Below is a small trained network, with its code and all its weights. Each question gives an input and a class and asks what happens when units are switched off, that is, made to give their printed mean instead of their output.

import numpy as np


def w(rows, s, z=0):
    codes = np.array(rows[::2]) - 128.0
    scale = np.full(codes.shape[1], s)
    scale[-1] = z or s
    return codes * scale


def norm(h):
    return h / np.sqrt((h * h).mean(-1, keepdims=True) + 1e-5)


def f(y):
    return y / 2 * (1 + np.tanh(0.7978845608 * (y + 0.044715 * y**3)))


def log_softmax(a):
    a = a - a.max(-1, keepdims=True)
    return a - np.log(np.exp(a).sum(-1, keepdims=True))


def net(x, mask):
    res = np.array(x, float).reshape(1, 6) / 4 @ E
    u = 0
    for l in range(4):
        y = f(norm(res) @ A[l][:, :-1].T + A[l][:, -1])
        res = res + np.where(mask[u : u + 3], y, B[l][:, -1]) @ B[l][:, :-1]
        u += 3
    return log_softmax(norm(res)[-1] @ U[:, :-1].T + U[:, -1])


A, B = {}, {}
E = w([
[240,136,64,36,97,72,118,98,93,30,46,88],'x0',
[97,117,107,100,122,93,96,179,132,126,117,142],'x1',
[53,157,32,159,115,82,244,109,206,55,91,163],'x2',
[122,117,118,154,147,116,120,126,71,139,101,161],'x3',
[145,106,200,154,68,158,57,70,207,2,51,241],'x4',
[129,133,126,140,139,128,124,106,108,124,132,139],'x5',
],0.004)
A[0] = w([
[181,146,188,73,181,125,102,161,97,191,168,137,161],'0.n1',
[116,114,167,151,146,165,118,134,171,119,120,178,7],'0.n2',
[158,106,253,116,130,194,14,151,116,96,105,150,4],'0.n3',
],0.0059,0.0019)
B[0] = w([
[187,109,44,167,58,128,96,91,199,173,151,177,250],'0.n1',
[103,119,88,57,87,33,131,50,144,253,133,159,156],'0.n2',
[79,151,120,117,179,150,214,181,91,63,144,94,253],'0.n3',
],0.0072,0.0045)
A[1] = w([
[168,129,103,136,108,75,45,35,178,115,68,108,5],'1.n1',
[3,155,152,131,194,173,194,167,99,175,196,94,119],'1.n2',
[73,114,145,198,90,192,118,160,130,223,161,131,116],'1.n3',
],0.0048,0.0014)
B[1] = w([
[95,161,118,158,110,204,77,165,112,177,102,156,141],'1.n1',
[146,184,223,106,119,186,159,140,92,36,13,207,255],'1.n2',
[129,180,131,167,192,119,2,203,249,61,142,107,231],'1.n3',
],0.0064,0.0053)
A[2] = w([
[136,124,124,125,55,160,168,127,195,136,57,233,118],'2.n1',
[2,82,195,170,139,74,145,82,201,179,159,183,2],'2.n2',
[180,4,85,93,33,145,93,104,93,186,128,134,102],'2.n3',
],0.0048,0.00081)
B[2] = w([
[137,178,153,104,211,150,99,126,103,165,122,203,252],'2.n1',
[109,135,39,79,6,120,149,70,28,227,136,1,180],'2.n2',
[85,169,172,73,51,150,174,137,107,163,153,96,174],'2.n3',
],0.0083,0.0035)
A[3] = w([
[126,41,126,103,146,60,254,116,96,71,103,91,3],'3.n1',
[144,53,133,103,119,108,175,129,72,19,104,68,13],'3.n2',
[132,140,157,124,44,189,193,195,95,124,182,116,23],'3.n3',
],0.0055,0.00056)
B[3] = w([
[243,95,81,213,131,138,79,140,212,52,215,121,243],'3.n1',
[144,16,114,202,135,93,31,205,191,175,143,57,254],'3.n2',
[115,186,121,117,115,96,131,94,1,186,66,153,237],'3.n3',
],0.0081,0.0018)
U = w([
[202,69,124,220,153,129,90,197,181,118,214,95,253],'0',
[97,174,212,111,188,164,179,142,103,56,63,201,154],'1',
[128,128,84,79,40,116,176,58,51,254,147,102,12],'2',
],0.0075,0.00067)

Each question gives the input, the list of numbers given to net, and the class t.
The units are the neurons (one row each of A and B). Each row of codes is followed by its name. A weight is (code - 128) times the scale printed after its matrix; where a second scale follows, it is the last column's (A, B and U).
mask holds one flag per neuron, layer by layer. A switched-off neuron (its flag False) gives its mean, the last column of its row in B, instead of its output. The means were averaged over made-up inputs and are rounded, as every weight is.
A unit's drop is (log p(t) with every unit on - log p(t) with that unit switched off) / (log p(t) with every unit on - log p(t) with every unit switched off).
The circuit of an input: a set's keep is (log p(t) with only the set's units on - log p(t) with every unit switched off) / (log p(t) with every unit on - log p(t) with every unit switched off). Starting from all 12 units, units are removed one at a time, each time the one whose removal leaves the highest keep (on an exact tie, the one counted first), for as long as the keep stays at least 0.8.
circuit, biggest first: the units of the circuit, biggest drop first
most important unit: the unit with the biggest drop
k most important neurons: the k neurons with the biggest drops, biggest first
drop of u: that unit's drop, to one decimal
input [-6,-1,-6,-3,1,7], class 1: 2 most important neurons => (0.n3, 1.n2)
input [8,-8,-7,0,-1,-6], class 2: 3 most important neurons => (0.n1, 2.n3, 1.n3)
input [6,8,-7,6,8,2], class 0: 2 most important neurons => (0.n3, 3.n2)
input [5,8,1,7,-3,-7], class 0: most important unit => 0.n1
input [0,-2,7,6,8,-3], class 2: 4 most important neurons => (1.n2, 2.n2, 0.n2, 1.n3)
input [6,-6,-2,0,0,7], class 2: circuit, biggest first => (1.n3, 1.n2)
input [3,-1,-5,5,6,-8], class 0: 2 most important neurons => (0.n3, 3.n2)
input [6,5,-5,-8,0,-8], class 2: 4 most important neurons => (1.n3, 2.n3, 0.n1, 3.n3)
input [1,8,0,0,-4,-8], class 2: 2 most important neurons => (0.n3, 1.n3)
input [-7,3,3,3,2,-2], class 2: 3 most important neurons => (0.n2, 2.n2, 0.n3)
input [-8,-2,2,-5,-4,-2], class 1: 2 most important neurons => (1.n2, 0.n1)
input [4,-3,-4,-4,0,8], class 2: 3 most important neurons => (0.n1, 1.n3, 3.n3)
input [-8,7,4,-5,8,8], class 2: 2 most important neurons => (2.n2, 0.n2)
input [2,0,8,4,-5,2], class 0: most important unit => 3.n1
input [-3,1,5,-6,1,5], class 2: 3 most important neurons => (0.n3, 2.n2, 0.n2)
input [-4,-2,7,0,3,2], class 2: 2 most important neurons => (2.n2, 0.n3)
input [-2,7,3,4,-8,8], class 1: drop of 1.n2 => 0.3
input [2,-4,6,2,-7,0], class 0: drop of 3.n1 => 0.8
input [-1,8,3,-8,-5,-5], class 1: drop of 1.n2 => 0.6
input [7,5,-3,3,2,-6], class 0: drop of 1.n1 => 0.0
input [6,-5,-3,0,1,1], class 0: most important neuron => (0.n3)
